Known rows:
tavir: -12  13  -13  19  -10  0  12  5  12  -13  1  8  6  3  2  7  -11  8  -5  4  23  -4  11  7  -12  11  -8  8  -18  -8
flape: 1  6  -10  23  -15  -2  13  16  28  -4  1  -3  3  -1  5  7  8  31  -6  5  15  -13  -1  1  -18  -3  0  8  13  -11
pligra: -17  9  -8  24  -12  -7  7  8  7  -13  0  0  -1  3  3  9  -14  -12  2  -1  5  1  17  8  8  0  -7  -4  -8  10
laflir: 0  6  -7  18  -12  1  18  8  20  -1  1  -3  7  1  5  7  4  28  -5  4  11  -13  2  6  -31  8  4  5  1  -12
negum: -6  4  -1  23  -13  -6  16  16  17  -3  -1  -10  2  -2  6  10  -6  8  2  3  -4  -4  8  10  -7  -7  5  -6  7  0
ligra: 0  6  -1  14  -14  -1  16  13  23  -6  2  3  11  -7  7  7  1  25  -3  -1  9  -14  0  8  -9  -2  1  7  5  -5
stotodra: -7  11  -18  16  -12  -3  11  -4  7  -28  -1  -3  -3  4  3  8  -17  -10  -1  -7  14  -3  19  8  -16  5  1  1  -15  26
zeser: 1  11  -5  13  -13  -4  18  21  18  -13  -2  -5  -1  -13  6  10  -14  -4  11  1  -14  -9  1  16  -5  -16  -1  5  3  7
flokem: -13  15  -15  17  -10  -10  4  10  21  -21  -2  3  0  -4  2  7  -20  -10  2  3  -2  -12  7  9  17  -2  -5  5  -9  11
sosan: -14  16  -17  26  -11  -5  9  14  21  -16  1  7  5  0  1  8  -11  9  -6  4  26  -3  7  5  2  -3  -15  10  -7  -9
stasko: -13  13  -13  19  -10  0  11  4  12  -12  1  8  7  3  2  7  -10  9  -5  3  23  -4  11  7  -12  11  -9  7  -17  -8
dratrus: -19  10  -3  25  -11  -3  10  10  10  -2  3  9  7  3  4  8  -5  5  -3  0  18  0  12  6  4  5  -13  2  -8  -10
rotelun: 0  8  -7  22  -14  -1  16  18  24  -8  1  -3  7  -5  6  9  3  28  -4  1  18  -7  0  4  -18  -5  -4  6  9  -13
tizedri: -1  7  7  20  -15  5  29  28  2  9  3  4  -2  -9  9  11  -1  1  13  0  -2  6  5  16  -25  -20  -11  7  5  -12
skiris: 2  11  -5  13  -13  -3  19  23  16  -11  -2  -4  -4  -13  6  10  -12  -7  14  2  -19  -9  -1  16  -9  -20  -2  7  6  6
lapek: -13  13  -10  17  -11  -4  9  10  20  -13  2  12  7  -2  4  6  -12  7  -5  2  18  -11  6  8  10  1  -8  11  -11  -1
rusko: -13  15  -6  12  -11  -3  9  14  -6  -22  -3  8  -5  -5  1  10  -30  -1  7  11  9  -2  25  8  6  19  1  1  0  8
brutrobri: -13  16  -20  24  -11  -9  2  14  17  -24  -2  -1  -3  -1  1  10  -17  -8  2  4  8  -2  10  4  10  -4  -12  3  -5  4

Facts:
stasel(befur, suvol); stasel(befur, sosan); stasel(befur, dratrus); stasel(befur, mestul); stasel(betrazas, zubrogron); stasel(betrazas, flukul); stasel(brarun, trenam)
stasel(brarun, bridas); stasel(bratrol, godron); stasel(bratrol, flatun); stasel(bratrol, dretrukli); stasel(bromun, stomarum); stasel(brutrobri, klepos); stasel(dapok, begru)
stasel(dapok, brotride); stasel(dapok, guren); stasel(dapok, tidrin); stasel(dapok, goko); stasel(devetir, fepon); stasel(devetir, gogal); stasel(ditome, vabol)
stasel(ditome, nani); stasel(drimor, plagral); stasel(drudrun, fisko); stasel(drudrun, nilim); stasel(flazubar, mivar); stasel(flazubar, trovon); stasel(flobrel, klepos)
stasel(flokem, gugrun); stasel(flokem, sosan); stasel(gagri, nusik); stasel(gagri, laflir); stasel(gagri, zoplom); stasel(gagri, zomes); stasel(gagri, mestul)
stasel(gagri, sevunam); stasel(grosa, suvol); stasel(grosa, meklur); stasel(grosa, lapek); stasel(kape, neplur); stasel(kape, nasus); stasel(klago, zoplom)
stasel(klago, goko); stasel(kledrinu, klufles); stasel(kledrinu, meklur); stasel(kledrinu, neplur); stasel(klostes, kludrin); stasel(klostes, neflok); stasel(klostes, lapek)
stasel(klugrer, flukur); stasel(lifluk, skize); stasel(lifluk, pluflak); stasel(lirer, mogubrun); stasel(lirer, triklir); stasel(lirer, skotemen); stasel(lirer, badas)
stasel(lovul, tebuplel); stasel(lovul, laflir); stasel(luklim, godron); stasel(navos, deskidis); stasel(negum, klufles); stasel(negum, skize); stasel(negum, sudrok)
stasel(negum, nidok); stasel(nupipos, godron); stasel(nupipos, plifur); stasel(pligra, nusik); stasel(pligra, tase); stasel(poklabu, stizir); stasel(pubru, zatur)
stasel(pubru, plagral); stasel(radis, zatur); stasel(rebro, bridas); stasel(ritru, sudrok); stasel(ritru, tavir); stasel(ronu, trovon); stasel(rusko, trovon)
stasel(sasti, dretrukli); stasel(sazur, rotelun); stasel(sigru, plagral); stasel(sinu, vabol); stasel(sinu, voplok); stasel(sinu, zoplom); stasel(skasta, gratro)
stasel(skasta, voplok); stasel(skasta, nilim); stasel(skiris, tidrin); stasel(skiris, badas); stasel(statol, zubrogron); stasel(statol, sosan); stasel(statol, brotride)
stasel(statol, tupa); stasel(statol, neflok); stasel(statol, badas); stasel(stegren, klebosker); stasel(stegren, skotemen); stasel(stotodra, godron); stasel(stotodra, tase)
stasel(sturer, plopem); stasel(sturer, vabol); stasel(sturer, ragri); stasel(sturer, pedidrok); stasel(sufim, dratrus); stasel(sufim, zoplom); stasel(sufim, treben)
stasel(trelasta, kludrin); stasel(trelasta, neflok); stasel(velim, gugrun); stasel(velim, tidrin); stasel(velim, klosin); stasel(velim, kogreklem); stasel(zama, vaba)
stasel(zeklo, stasko); stasel(zeklo, zomes); stasel(zeser, klebosker); stasel(zeser, meklur); stasel(ziskol, zubrogron); stasel(ziskol, trenam); stasel(ziskol, tizedri)
stasel(zisto, gratro); stasel(zisto, sosan); stasel(zisto, drifol); stasel(zosor, sastar); stasel(zosor, voplok); stasel(zosor, neflok); stasel(zosor, pluflak)
stasel(zuskiflo, bridas); stasel(zuskiflo, zoplom); stasel(zuskiflo, plifur); zufon(badas, bridas); zufon(befur, vodro); zufon(begru, stomarum); zufon(bridas, skiris)
zufon(brotride, flobrel); zufon(dazal, fisko); zufon(dazos, voplok); zufon(debres, dazal); zufon(deskidis, kopu); zufon(devetir, zama); zufon(ditome, sturer)
zufon(dreflok, goko); zufon(drimor, laflir); zufon(drisin, pluflak); zufon(droze, dreflok); zufon(fepon, nupipos); zufon(fisko, klebosker); zufon(flape, radis)
zufon(flatun, poklabu); zufon(flazubar, mestul); zufon(flobrel, sufim); zufon(flukur, zisto); zufon(foful, kubone); zufon(gefisak, brarun); zufon(gogal, gratro)
zufon(goko, bromun); zufon(gugrun, flukul); zufon(guren, droze); zufon(klebosker, nusik); zufon(kledrinu, lifluk); zufon(klepos, skasta); zufon(klosin, sinu)
zufon(kludrin, devetir); zufon(klugrer, trovon); zufon(kopu, godron); zufon(koskir, kledrinu); zufon(kubone, zeser); zufon(laflir, triklir); zufon(lifluk, kape)
zufon(ligra, guren); zufon(lovul, brutrobri); zufon(medu, tizedri); zufon(merar, drisin); zufon(mestul, skize); zufon(mivar, kogreklem); zufon(mogubrun, flokem)
zufon(mozisko, zoplom); zufon(nadak, befur); zufon(neflok, trelasta); zufon(negum, mogubrun); zufon(nupipos, plagral); zufon(nusik, vaba); zufon(plagral, vuka)
zufon(plati, negum); zufon(plopem, rotelun); zufon(pluflak, zelin); zufon(poklabu, zubrogron); zufon(radis, sevunam); zufon(robrok, klostes); zufon(rotelun, kludrin)
zufon(sigru, robrok); zufon(skasta, brotride); zufon(skiris, medu); zufon(skize, foful); zufon(skotemen, begru); zufon(stegren, zosor); zufon(stizir, plati)
zufon(stomarum, ragri); zufon(sturer, zubregrin); zufon(sudrok, flape); zufon(sufim, sasti); zufon(tebuplel, navos); zufon(tizedri, flazubar); zufon(trelasta, sudrok)
zufon(triklir, sigru); zufon(trovon, lapek); zufon(vaba, gugrun); zufon(vodro, klepos); zufon(voplok, nadak); zufon(zelin, klamol); zufon(zeser, lobrimi)
zufon(zisto, tebuplel); zufon(zosor, sosan); zufon(zotabrik, klosin); zufon(zubregrin, neplur); noste(badas, a); noste(befur, b); noste(begru, a)
noste(betrazas, d); noste(brarun, c); noste(bratrol, a); noste(bridas, d); noste(bromun, b); noste(brotride, b); noste(brutrobri, a)
noste(dapok, d); noste(dazal, b); noste(dazos, a); noste(debres, a); noste(deskidis, c); noste(devetir, b); noste(ditome, b)
noste(dratrus, d); noste(dreflok, c); noste(dretrukli, b); noste(drifol, b); noste(drimor, b); noste(drisin, c); noste(droze, c)
noste(drudrun, a); noste(fepon, b); noste(fisko, d); noste(flape, a); noste(flatun, a); noste(flazubar, a); noste(flobrel, b)
noste(flokem, b); noste(flukul, a); noste(flukur, c); noste(foful, b); noste(gagri, c); noste(gefisak, a); noste(godron, a)
noste(gogal, d); noste(goko, c); noste(gratro, c); noste(grosa, c); noste(gugrun, b); noste(guren, a); noste(kape, c)
noste(klago, a); noste(klamol, a); noste(klebosker, b); noste(kledrinu, d); noste(klepos, d); noste(klosin, a); noste(klostes, d)
noste(kludrin, a); noste(klufles, b); noste(klugrer, a); noste(kogreklem, b); noste(kopu, b); noste(koskir, a); noste(kubone, a)
noste(laflir, c); noste(lapek, b); noste(lifluk, b); noste(ligra, b); noste(lirer, d); noste(lobrimi, a); noste(lovul, c)
noste(luklim, d); noste(medu, d); noste(meklur, a); noste(merar, b); noste(mestul, b); noste(mivar, a); noste(mogubrun, a)
noste(mozisko, c); noste(nadak, c); noste(nani, b); noste(nasus, a); noste(navos, a); noste(neflok, a); noste(negum, d)
noste(neplur, a); noste(nidok, b); noste(nilim, b); noste(nupipos, c); noste(nusik, c); noste(pedidrok, c); noste(plagral, b)
noste(plati, d); noste(plifur, a); noste(pligra, d); noste(plopem, c); noste(pluflak, d); noste(poklabu, c); noste(pubru, c)
noste(radis, b); noste(ragri, a); noste(rebro, a); noste(ritru, d); noste(robrok, a); noste(ronu, c); noste(rotelun, a)
noste(rusko, c); noste(sastar, b); noste(sasti, d); noste(sazur, a); noste(sevunam, a); noste(sigru, b); noste(sinu, a)
noste(skasta, d); noste(skiris, b); noste(skize, b); noste(skotemen, c); noste(sosan, a); noste(stasko, c); noste(statol, a)
noste(stegren, c); noste(stizir, b); noste(stomarum, a); noste(stotodra, c); noste(sturer, a); noste(sudrok, d); noste(sufim, b)
noste(suvol, a); noste(tase, b); noste(tavir, c); noste(tebuplel, c); noste(tidrin, b); noste(tizedri, d); noste(treben, d)
noste(trelasta, b); noste(trenam, c); noste(triklir, b); noste(trovon, d); noste(tupa, a); noste(vaba, b); noste(vabol, d)
noste(velim, c); noste(vodro, c); noste(voplok, a); noste(vuka, d); noste(zama, a); noste(zatur, c); noste(zeklo, a)
noste(zelin, d); noste(zeser, b); noste(ziskol, a); noste(zisto, d); noste(zomes, b); noste(zoplom, b); noste(zosor, d)
noste(zotabrik, a); noste(zubregrin, b); noste(zubrogron, d); noste(zuskiflo, c)

Rows:
No name comes twice in this set of rows, the named rows included.
0  10  -8  23  -13  -1  20  20  23  -8  1  -3  7  -7  5  10  -1  24  -3  3  18  -4  1  8  -17  -11  -7  7  6  -14 | badas
0  7  -5  17  -12  1  21  10  18  -4  1  -3  9  -2  5  8  -1  27  -5  3  15  -8  3  9  -31  5  3  5  -3  -12 | drisin
-14  18  -22  26  -10  -11  6  15  22  -23  -2  -3  -3  -3  -1  10  -21  -8  0  7  9  -3  8  7  9  -9  -11  5  -7  3 | statol
-12  14  -16  24  -12  -4  5  12  19  -15  2  9  4  1  2  7  -3  11  -4  2  22  -5  7  0  1  3  -15  9  -3  -8 | sevunam
-2  6  6  20  -15  5  27  25  4  8  3  3  -1  -8  8  11  0  5  11  0  0  4  5  15  -23  -17  -9  6  6  -11 | medu
-12  6  -8  23  -14  -4  11  2  5  -19  1  -2  -2  5  5  8  -13  -13  -2  -10  13  2  23  8  -2  -3  0  -5  -7  27 | luklim
-1  11  -11  21  -13  -6  11  18  21  -18  -2  -10  1  -7  4  11  -7  9  4  2  1  -4  3  7  -8  -9  -3  0  8  -1 | klugrer
-12  12  -14  15  -11  -8  0  9  19  -21  -1  4  -1  -2  3  7  -15  -9  3  2  -3  -12  7  6  17  1  -4  5  -6  12 | bromun
-1  9  -6  14  -12  -6  13  14  24  -14  -2  -6  4  -9  6  9  -10  7  4  1  -9  -13  1  11  -1  -7  3  1  5  6 | lifluk
-7  5  18  17  -16  3  25  26  -7  2  1  9  5  -11  7  11  -12  32  2  7  21  1  23  9  -1  11  7  -2  22  -9 | trovon
-9  7  -2  25  -12  -7  19  16  17  -2  -2  -11  3  -4  4  11  -11  4  3  3  -4  -3  7  13  -6  -10  1  -5  3  -3 | zosor
-19  9  -5  26  -11  -3  12  11  12  -2  2  9  7  3  3  8  -9  5  -5  2  21  0  14  8  4  2  -10  2  -10  -8 | zubrogron
-2  12  -2  10  -10  -8  9  2  18  -19  1  -11  11  -16  4  9  -3  3  7  -6  -4  -7  7  9  8  -3  -7  -4  3  -7 | sufim
1  3  -4  15  -14  -2  14  12  29  -2  2  2  7  -3  7  5  6  29  -6  3  5  -21  -3  5  -10  0  7  9  10  -4 | triklir

Now the same things, written a new way:
Known rows:
mivar: 12  3  -22  -1  2  -7  -6  20  3  1  -1  0  -3  6  1  -17  -6  5  -23  2  -15  -12  -7  1  6  -21  4  -7  13  7  12  -24  -2  15  15  1  13  -1  0
foful: -13  11  -29  1  9  -21  -22  0  16  -12  8  -21  11  7  -20  3  -3  2  -30  -8  -13  -14  -11  -10  8  -49  1  -6  4  9  -20  -13  7  -9  14  -13  6  -14  -8
voplok: 5  -7  -23  -4  -4  -34  7  20  -22  11  -9  15  4  -10  -4  -20  -19  16  -2  -9  -22  -3  0  12  0  6  14  -11  -19  25  30  -4  -13  18  6  15  -7  1  -4
plati: 8  4  -11  1  4  -8  -13  13  9  2  -3  -1  1  4  2  -12  -2  8  -20  4  -19  -4  -11  6  -2  -17  3  -10  9  12  11  -22  -2  11  13  2  7  -4  2
klebosker: 10  4  -17  1  -5  -7  -17  8  11  0  -6  -3  -2  4  5  -18  2  14  -17  3  -17  -11  -8  4  1  -11  9  -2  2  8  7  -21  -8  11  16  -2  5  -2  -1
radis: 12  9  -11  4  2  -12  -15  9  5  1  -3  3  8  6  0  -12  0  4  -18  9  -22  -8  -14  8  -2  -14  3  -4  10  11  7  -21  -1  10  16  3  0  -9  -2
begru: 6  1  -15  -1  -4  -7  -10  15  7  0  0  1  7  7  -2  -13  2  14  -22  3  -13  -9  -2  3  -2  -9  6  -6  10  18  7  -22  -4  16  19  0  8  -3  -3
klugrer: 11  3  -19  0  7  -5  -8  25  4  4  2  0  -4  5  1  -15  -3  2  -24  4  -18  -12  -7  3  7  -17  7  -9  12  9  13  -23  1  10  18  2  14  -2  -4
pluflak: 4  3  -11  1  -2  -11  -14  9  9  2  -3  -9  -4  3  5  -12  -9  16  -19  3  -15  -2  -8  8  -5  -12  7  -8  5  13  11  -22  -5  12  11  -3  5  -2  2
kubone: -13  10  -33  -3  15  -23  -14  2  19  -10  10  -22  14  5  -26  1  -6  3  -36  -10  -5  -13  -10  -12  4  -51  2  -8  3  12  -19  -12  8  -9  20  -18  9  -16  -7
flukur: 12  -2  -21  -3  2  -10  -10  16  5  0  3  -6  -9  7  1  -17  -3  6  -22  -1  -21  -16  -7  1  7  -17  4  -10  12  5  17  -27  -2  12  10  3  15  0  0
mozisko: 11  0  -20  -3  5  -10  -10  16  6  0  5  -5  -5  6  1  -17  -2  4  -22  1  -23  -14  -8  3  6  -15  5  -10  12  6  15  -27  -1  11  12  3  13  -1  -1
flokem: 2  8  -4  4  -2  -13  -20  2  11  1  0  2  16  4  -1  -9  6  12  -18  12  -22  -6  -9  12  -8  -3  9  -3  6  22  1  -19  -3  10  21  0  -6  -12  -7
gagri: 8  2  -10  3  14  -13  -9  9  10  3  10  -4  4  2  -1  -11  4  12  -22  11  -27  -5  -6  7  2  -5  11  -7  10  17  11  -22  4  2  15  9  10  -5  -9
sasti: 47  6  1  18  12  11  -13  -1  30  5  -4  -6  2  7  14  -10  13  23  -25  23  -8  -5  -26  15  -28  0  2  0  21  27  11  -37  -6  9  35  3  7  -18  15
klago: 6  4  -12  4  5  -8  -8  14  7  4  6  0  7  4  -2  -10  1  13  -24  10  -18  -5  -3  5  1  -8  9  -6  9  20  8  -21  1  8  20  3  9  -5  -9
tase: 15  5  -17  4  3  -8  -11  4  8  -4  -3  1  5  4  3  -14  2  19  -16  5  -19  -6  -6  0  2  -15  6  -1  9  11  4  -19  -2  9  8  7  7  -2  -4
klufles: 9  8  -16  2  -4  -11  -18  6  11  1  -5  -6  -4  3  9  -19  -7  14  -16  4  -18  -8  -10  6  1  -13  11  -1  1  5  4  -19  -5  8  15  -5  1  -2  -3

Rows:
No name comes twice in this set of rows, the named rows included.
7  8  -10  4  -3  -17  -6  0  6  1  3  1  14  3  -2  -12  -12  19  -22  9  -14  1  -8  8  -13  -10  5  -1  13  21  3  -20  0  15  16  -3  -4  -9  -1 | ragri
5  7  -12  5  3  -12  -8  16  4  4  6  -1  5  5  -1  -11  -8  7  -25  11  -17  -5  -5  9  -1  -11  9  -6  12  18  10  -23  2  10  20  -1  5  -6  -7 | drudrun
10  2  -17  -1  2  -4  -12  19  4  1  -4  -4  -7  6  3  -12  -4  7  -20  0  -18  -7  -9  1  5  -21  2  -13  10  7  15  -25  -2  12  9  4  13  -1  3 | gogal
8  -2  -24  -1  -6  -5  -9  23  3  2  1  -9  -12  8  3  -14  -7  13  -24  -1  -10  -14  2  -1  8  -14  10  -9  4  10  15  -25  -6  14  16  -3  17  4  -2 | neflok
0  3  -6  -1  4  -6  -18  18  12  3  -2  -1  5  3  0  -10  8  4  -21  7  -22  -6  -10  9  -2  -9  8  -10  7  16  10  -21  -4  8  20  -1  7  -6  -3 | lirer
12  -8  -27  -8  4  -27  6  34  -21  12  -12  20  -1  -9  -4  -24  -9  2  -4  -12  -25  -11  -6  8  10  -2  11  -13  -15  15  33  -7  -11  17  10  17  3  2  -3 | dazos
7  5  -14  5  -7  -10  -16  8  4  -1  0  -4  2  8  1  -10  -2  15  -18  6  -17  -10  -3  5  -1  -10  7  -5  6  14  7  -23  -4  11  14  3  3  -4  -4 | drifol
10  1  -15  1  0  -16  -9  4  4  0  7  -6  1  5  -1  -11  -9  13  -20  5  -20  -8  -7  7  -4  -12  5  -7  14  14  11  -26  -1  13  9  3  5  -4  -1 | pedidrok
3  9  -6  7  6  -17  -7  4  8  4  8  1  15  0  -1  -9  -8  16  -24  15  -18  3  -7  12  -9  -5  11  -3  10  26  4  -20  4  7  20  1  -2  -10  -8 | sinu
5  6  -5  -3  -5  -15  -10  0  12  0  -4  8  21  1  -3  -16  0  19  -19  6  -15  0  -8  9  -13  -3  8  1  10  24  1  -16  -4  17  20  -6  -7  -9  -1 | flukul
-21  13  12  -7  -13  8  -22  8  10  -7  6  7  6  13  16  -21  -3  19  -23  20  -32  16  11  -3  15  -18  2  -5  41  -4  -2  -28  14  29  -15  -1  16  18  -14 | bridas
7  9  -10  -2  -2  -14  -12  0  17  2  -5  1  11  -3  4  -24  -8  19  -20  7  -14  1  -11  8  -10  -8  10  2  5  14  1  -15  -3  14  19  -10  -3  -4  0 | neplur
14  3  -21  4  4  -5  -14  24  -1  2  0  -1  -7  8  2  -11  0  -3  -20  5  -21  -18  -10  4  12  -21  4  -9  11  2  15  -27  -2  8  15  7  12  -5  -3 | drimor

